Here is a tiny trained network, its code and every weight. The questions are about switching its units off for an input and a target symbol, where a switched-off unit gives its printed mean instead of its output.

import numpy as np


def w(rows, s, z=0):
    codes = np.array(rows[::2]) - 128.0
    scale = np.full(codes.shape[1], s)
    scale[-1] = z or s
    return codes * scale


def norm(h):
    return h / np.sqrt((h * h).mean(-1, keepdims=True) + 1e-5)


def f(y):
    return np.maximum(y, 0)


def softmax(a):
    e = np.exp(a - a.max(-1, keepdims=True))
    return e / e.sum(-1, keepdims=True)


def log_softmax(a):
    a = a - a.max(-1, keepdims=True)
    return a - np.log(np.exp(a).sum(-1, keepdims=True))


def net(x, mask):
    ids = ['αβγηθλξπφ'.index(c) for c in x.split()]
    T = len(ids)
    res = E[ids] + P[:T]
    u = 0
    for l in range(2):
        q, k, v = (norm(res) @ M[l].T for M in (Q, K, V))
        z = softmax(np.where(np.tri(T) > 0, q @ k.T / 2**0.5, -1e9)) @ v
        res = res + np.where(mask[u], z, O[l][:, -1]) @ O[l][:, :-1]
        u += 1
        y = f(norm(res) @ A[l][:, :-1].T + A[l][:, -1])
        res = res + np.where(mask[u : u + 4], y, B[l][:, -1]) @ B[l][:, :-1]
        u += 4
    return log_softmax(norm(res)[-1] @ U[:, :-1].T + U[:, -1])


Q, K, V, O, A, B = {}, {}, {}, {}, {}, {}
E = w([
[170,152,168,115,205,154],'α',
[104,77,96,135,131,201],'β',
[126,212,87,222,39,120],'γ',
[143,120,212,137,68,104],'η',
[87,159,156,158,106,98],'θ',
[168,254,172,188,71,46],'λ',
[172,99,168,130,105,90],'ξ',
[84,97,51,131,26,153],'π',
[49,152,135,126,176,230],'φ',
],0.016)
P = w([
[127,140,138,124,124,128],'0',
[91,106,147,145,129,152],'1',
[13,131,216,245,129,35],'2',
[144,136,143,88,146,159],'3',
[127,120,143,137,130,126],'4',
[23,123,108,217,173,44],'5',
[170,134,124,42,138,163],'6',
[141,128,181,144,122,94],'7',
[58,147,233,225,130,48],'8',
[186,148,116,26,139,176],'9',
[123,102,189,160,125,90],'10',
],0.011)
Q[0] = w([
[246,38,17,77,109,254],'0.h0',
[68,140,94,149,164,197],'0.h0',
],0.0079)
K[0] = w([
[135,103,132,249,144,139],'0.h0',
[116,182,147,96,144,135],'0.h0',
],0.012)
V[0] = w([
[177,46,64,191,147,255],'0.h0',
[83,191,72,123,181,120],'0.h0',
],0.0046)
O[0] = w([
[143,94,191,172,129,170,3],'0.h0',
[56,254,42,156,203,230,156],'0.h0',
],0.0098,0.0031)
A[0] = w([
[38,167,232,120,129,167,252],'0.n0',
[216,54,131,92,247,113,130],'0.n1',
[147,110,165,46,239,254,40],'0.n2',
[129,124,178,166,248,51,1],'0.n3',
],0.0068,0.002)
B[0] = w([
[129,145,13,40,96,57,255],'0.n0',
[156,68,51,211,240,73,149],'0.n1',
[114,154,243,108,158,119,193],'0.n2',
[19,193,75,217,1,209,166],'0.n3',
],0.0066,0.0073)
Q[1] = w([
[248,68,202,93,157,190],'1.h0',
[219,104,115,43,64,204],'1.h0',
],0.011)
K[1] = w([
[46,105,193,210,142,106],'1.h0',
[1,86,140,179,101,57],'1.h0',
],0.0098)
V[1] = w([
[203,149,19,216,39,152],'1.h0',
[253,203,141,238,211,102],'1.h0',
],0.0049)
O[1] = w([
[197,133,24,151,40,166,86],'1.h0',
[217,189,199,248,175,72,3],'1.h0',
],0.012,0.002)
A[1] = w([
[149,148,109,143,83,221,203],'1.n0',
[54,102,92,100,240,173,2],'1.n1',
[169,74,253,197,255,52,78],'1.n2',
[111,109,92,24,201,107,180],'1.n3',
],0.0073,0.0009)
B[1] = w([
[100,64,191,224,125,137,173],'1.n0',
[112,151,148,128,66,88,241],'1.n1',
[115,95,34,174,161,143,194],'1.n2',
[98,118,137,246,135,72,253],'1.n3',
],0.012,0.0048)
U = w([
[137,149,121,164,228,95,101],'α',
[82,68,208,176,118,145,10],'β',
[147,179,118,192,67,191,84],'γ',
[161,91,173,58,104,82,254],'η',
[90,160,2,53,128,39,12],'θ',
[196,227,136,95,134,106,247],'λ',
[165,61,100,132,152,50,89],'ξ',
[116,92,70,81,98,190,151],'π',
[72,194,199,83,161,168,245],'φ',
],0.0096,0.0031)

Each question gives the input, a string of symbols that net reads in full, and the target symbol t.
The units are the heads (2 rows each of Q, K, V and O) and the neurons (one row each of A and B). Each row of codes is followed by its name. A weight is (code - 128) times the scale printed after its matrix; where a second scale follows, it is the last column's (O, A, B and U).
mask holds one flag per unit, layer by layer, with each layer's heads first. A switched-off unit (its flag False) gives its mean, the last column of its rows in O or B, instead of its output. The means were averaged over made-up inputs and are rounded, as every weight is.
A unit's drop is (log p(t) with every unit on - log p(t) with that unit switched off) / (log p(t) with every unit on - log p(t) with every unit switched off).
The circuit of an input: a set's keep is (log p(t) with only the set's units on - log p(t) with every unit switched off) / (log p(t) with every unit on - log p(t) with every unit switched off). Starting from all 10 units, units are removed one at a time, each time the one whose removal leaves the highest keep (on an exact tie, the one counted first), for as long as the keep stays at least 0.8.
circuit, biggest first: the units of the circuit, biggest drop first
unit that matters most: the unit with the biggest drop
k most important neurons: the k neurons with the biggest drops, biggest first
k most important neurons of layer l: the k neurons of layer l with the biggest drops, biggest first
input γ θ φ, target γ: circuit, biggest first -> (1.h0)
input π π φ γ φ β, target γ: circuit, biggest first -> (1.h0, 0.h0)
input φ γ α θ θ φ α θ θ γ θ, target γ: circuit, biggest first -> (1.h0, 0.n2, 0.n3, 0.n1)
input θ θ φ φ α α, target φ: circuit, biggest first -> (0.n3, 1.h0, 0.n2)
input ξ θ θ γ γ π, target γ: circuit, biggest first -> (1.h0, 0.n0)
input α θ φ, target α: circuit, biggest first -> (1.h0, 1.n2)
input π γ φ α π γ α γ, target α: circuit, biggest first -> (1.h0, 0.n0, 1.n2)
input γ φ α, target γ: 3 most important neurons -> (0.n3, 0.n2, 1.n3)
input θ θ θ λ θ, target λ: circuit, biggest first -> (1.h0, 1.n3)
input ξ β β α φ ξ, target α: circuit, biggest first -> (1.h0, 1.n2)
input θ α β ξ φ ξ θ θ φ, target θ: 2 most important neurons -> (0.n0, 0.n2)
input β α γ η λ λ γ β β, target γ: circuit, biggest first -> (1.h0, 0.n3)
input λ η λ φ θ α, target φ: circuit, biggest first -> (0.n3, 1.h0)
input η ξ η θ η θ β, target β: unit that matters most -> 0.n0
input λ φ φ γ λ π θ φ φ, target θ: circuit, biggest first -> (0.n0, 0.h0)
input θ β γ φ θ α γ ξ ξ, target γ: circuit, biggest first -> (1.h0, 0.n3)
input α α γ, target α: 2 most important neurons -> (0.n2, 1.n2)
input θ γ ξ, target θ: 2 most important neurons of layer 1 -> (1.n3, 1.n0)
input φ φ φ π θ γ γ α α, target γ: circuit, biggest first -> (0.n3, 1.h0)
input γ φ η, target γ: circuit, biggest first -> (1.h0)
input φ φ θ β θ θ, target φ: 2 most important neurons of layer 0 -> (0.n2, 0.n3)
input α λ θ π θ η, target π: 2 most important neurons of layer 1 -> (1.n3, 1.n1)
input β π φ θ β η, target θ: 2 most important neurons of layer 0 -> (0.n2, 0.n0)
input ξ λ θ ξ θ, target ξ: 2 most important neurons -> (0.n0, 1.n2)
input γ θ λ φ π θ α φ φ, target α: 2 most important neurons -> (1.n2, 0.n1)
input θ θ φ α θ π, target α: 2 most important neurons of layer 0 -> (0.n0, 0.n1)
input φ λ γ φ θ θ φ γ θ θ θ, target θ: most important neuron of layer 0 -> (0.n2)
input β θ θ β φ ξ, target β: 3 most important neurons of layer 0 -> (0.n3, 0.n0, 0.n2)
input θ θ θ φ θ θ η α π γ θ, target η: 2 most important neurons -> (1.n3, 1.n2)
